Below is a small trained network, with its code and all its weights. Each question gives an input and a class and asks what happens when units are switched off, that is, made to give their printed mean instead of their output.

import numpy as np


def w(rows, s, z=0):
    codes = np.array(rows[::2]) - 128.0
    scale = np.full(codes.shape[1], s)
    scale[-1] = z or s
    return codes * scale


def f(y):
    return y / 2 * (1 + np.tanh(0.7978845608 * (y + 0.044715 * y**3)))


def log_softmax(a):
    a = a - a.max(-1, keepdims=True)
    return a - np.log(np.exp(a).sum(-1, keepdims=True))


def net(x, mask):
    res = np.array(x, float).reshape(1, 7) / 4 @ E
    y = f(res @ A[0][:, :-1].T + A[0][:, -1])
    res = res + np.where(mask, y, B[0][:, -1]) @ B[0][:, :-1]
    return log_softmax(res[-1] @ U[:, :-1].T + U[:, -1])


A, B = {}, {}
E = w([
[128,127,128,126,129,128,127],'x0',
[65,222,175,171,103,127,87],'x1',
[128,128,127,129,127,129,128],'x2',
[128,126,127,128,128,128,129],'x3',
[128,128,130,126,128,127,128],'x4',
[73,142,92,37,90,126,204],'x5',
[128,111,165,126,42,255,136],'x6',
],0.012)
A[0] = w([
[57,179,119,105,134,84,136,88],'N1',
[59,183,118,105,133,84,136,96],'N2',
[44,192,117,103,137,75,144,98],'N3',
[124,124,127,129,128,128,126,128],'N4',
[96,96,72,36,66,172,217,13],'N5',
[75,221,203,211,77,170,49,16],'N6',
[209,101,67,152,235,30,98,62],'N7',
[122,123,129,128,129,127,126,126],'N8',
[155,127,105,140,194,88,129,153],'N9',
[229,40,142,153,113,196,103,123],'N10',
[229,42,142,153,112,195,104,124],'N11',
[180,163,207,253,211,85,11,33],'N12',
[152,126,117,140,184,97,132,148],'N13',
[169,133,159,221,197,104,40,180],'N14',
[208,54,143,148,114,186,105,121],'N15',
[83,202,200,200,83,159,62,38],'N16',
[56,191,115,106,134,79,139,102],'N17',
[50,187,116,103,135,79,139,94],'N18',
[129,129,129,130,128,128,131,128],'N19',
[55,187,116,105,135,82,138,103],'N20',
[103,112,81,48,71,158,216,42],'N21',
[61,142,204,101,22,237,165,2],'N22',
[234,39,146,152,111,202,100,122],'N23',
[127,125,130,127,126,126,127,128],'N24',
[120,132,143,132,125,130,123,132],'N25',
[156,129,94,140,217,75,123,153],'N26',
[126,126,125,128,126,127,124,128],'N27',
[128,125,131,128,124,124,127,128],'N28',
[184,39,50,49,178,89,219,54],'N29',
[219,45,146,152,116,192,106,122],'N30',
[140,121,114,122,150,118,148,127],'N31',
[42,196,120,101,136,74,144,100],'N32',
[188,35,52,43,186,89,227,48],'N33',
[48,195,118,105,136,76,144,103],'N34',
[208,105,66,152,230,33,101,66],'N35',
],0.0054,0.0082)
B[0] = w([
[135,177,124,163,154,102,145,144],'N1',
[134,186,124,162,155,100,145,148],'N2',
[133,195,125,163,153,100,146,159],'N3',
[129,129,128,127,127,128,129,128],'N4',
[180,20,195,39,95,210,160,167],'N5',
[181,2,197,21,82,220,158,179],'N6',
[166,46,178,61,100,191,153,216],'N7',
[128,127,128,128,130,126,128,127],'N8',
[116,114,123,104,93,143,106,188],'N9',
[173,152,151,157,177,108,197,206],'N10',
[176,154,151,156,174,108,194,205],'N11',
[40,210,34,125,23,86,13,220],'N12',
[119,117,125,110,100,140,112,172],'N13',
[127,87,136,78,79,163,112,255],'N14',
[169,151,149,154,169,110,185,187],'N15',
[145,53,156,80,100,170,133,171],'N16',
[133,192,122,163,154,98,146,155],'N17',
[135,196,123,172,159,89,149,153],'N18',
[127,129,128,126,128,128,129,128],'N19',
[135,196,123,164,154,98,146,154],'N20',
[143,60,158,79,96,174,129,166],'N21',
[38,215,29,128,17,79,6,182],'N22',
[174,155,150,162,181,106,203,210],'N23',
[128,128,128,128,128,129,127,128],'N24',
[126,127,124,127,126,127,126,131],'N25',
[118,108,123,94,84,148,102,209],'N26',
[128,129,128,128,128,128,128,128],'N27',
[127,129,130,127,127,128,129,128],'N28',
[68,181,69,126,37,102,45,202],'N29',
[183,154,151,160,178,106,200,198],'N30',
[124,124,129,121,115,135,120,136],'N31',
[134,199,124,166,157,92,147,162],'N32',
[79,170,79,125,51,109,55,206],'N33',
[132,191,123,163,153,101,144,160],'N34',
[164,46,178,59,98,195,151,213],'N35',
],0.0077)
U = w([
[161,37,190,94,131,177,152,166],'0',
[58,168,51,129,96,108,66,173],'1',
[144,171,139,193,248,96,190,5],'2',
],0.013,0.0021)

Each question gives the input, the list of numbers given to net, and the class t.
The units are the neurons (one row each of A and B). Each row of codes is followed by its name. A weight is (code - 128) times the scale printed after its matrix; where a second scale follows, it is the last column's (A, B and U).
mask holds one flag per neuron, in row order. A switched-off neuron (its flag False) gives its mean, the last column of its row in B, instead of its output. The means were averaged over made-up inputs and are rounded, as every weight is.
A unit's drop is (log p(t) with every unit on - log p(t) with that unit switched off) / (log p(t) with every unit on - log p(t) with every unit switched off).
The circuit of an input: a set's keep is (log p(t) with only the set's units on - log p(t) with every unit switched off) / (log p(t) with every unit on - log p(t) with every unit switched off). Starting from the 12 units with the biggest drops (on a tie, the unit counted first), units are removed one at a time, each time the one whose removal leaves the highest keep (on an exact tie, the one counted first), for as long as the keep stays at least 0.8.
units of the circuit, in order: the units of the circuit, biggest drop first
unit that matters most: the unit with the biggest drop
top k neurons: the k neurons with the biggest drops, biggest first
drop of u: that unit's drop, to one decimal
input [-7,4,2,7,-3,2,6], class 1: units of the circuit, in order	(N22)
input [6,-1,0,6,-4,-2,-8], class 0: top 2 neurons	(N7; N35)
input [8,-8,3,-2,-7,8,-7], class 1: top 2 neurons	(N29; N33)
input [-8,0,-1,2,-4,-4,-8], class 0: top 2 neurons	(N7; N35)
input [1,8,-4,2,2,-3,1], class 0: top 2 neurons	(N6; N16)
input [5,-6,-4,-3,2,3,-2], class 1: top 2 neurons	(N29; N33)
input [-3,1,7,-3,4,6,4], class 1: top 2 neurons	(N22; N6)
input [6,-7,-3,3,-4,5,-5], class 1: top 2 neurons	(N29; N33)
input [-5,-2,-7,1,5,-7,-6], class 0: top 2 neurons	(N7; N35)
input [-6,-6,5,4,5,1,0], class 1: top 3 neurons	(N29; N33; N6)
input [5,1,5,-6,6,5,-8], class 2: top 2 neurons	(N12; N22)
input [6,3,-6,-1,2,-8,-7], class 1: drop of N12	9.3
input [6,-8,2,7,-8,4,-6], class 1: drop of N33	1.1
input [-7,-4,7,-3,-4,-6,7], class 2: drop of N7	0.0
input [-5,3,3,4,-7,3,6], class 1: drop of N22	3.7
input [-5,-6,3,7,5,3,0], class 1: unit that matters most	N29
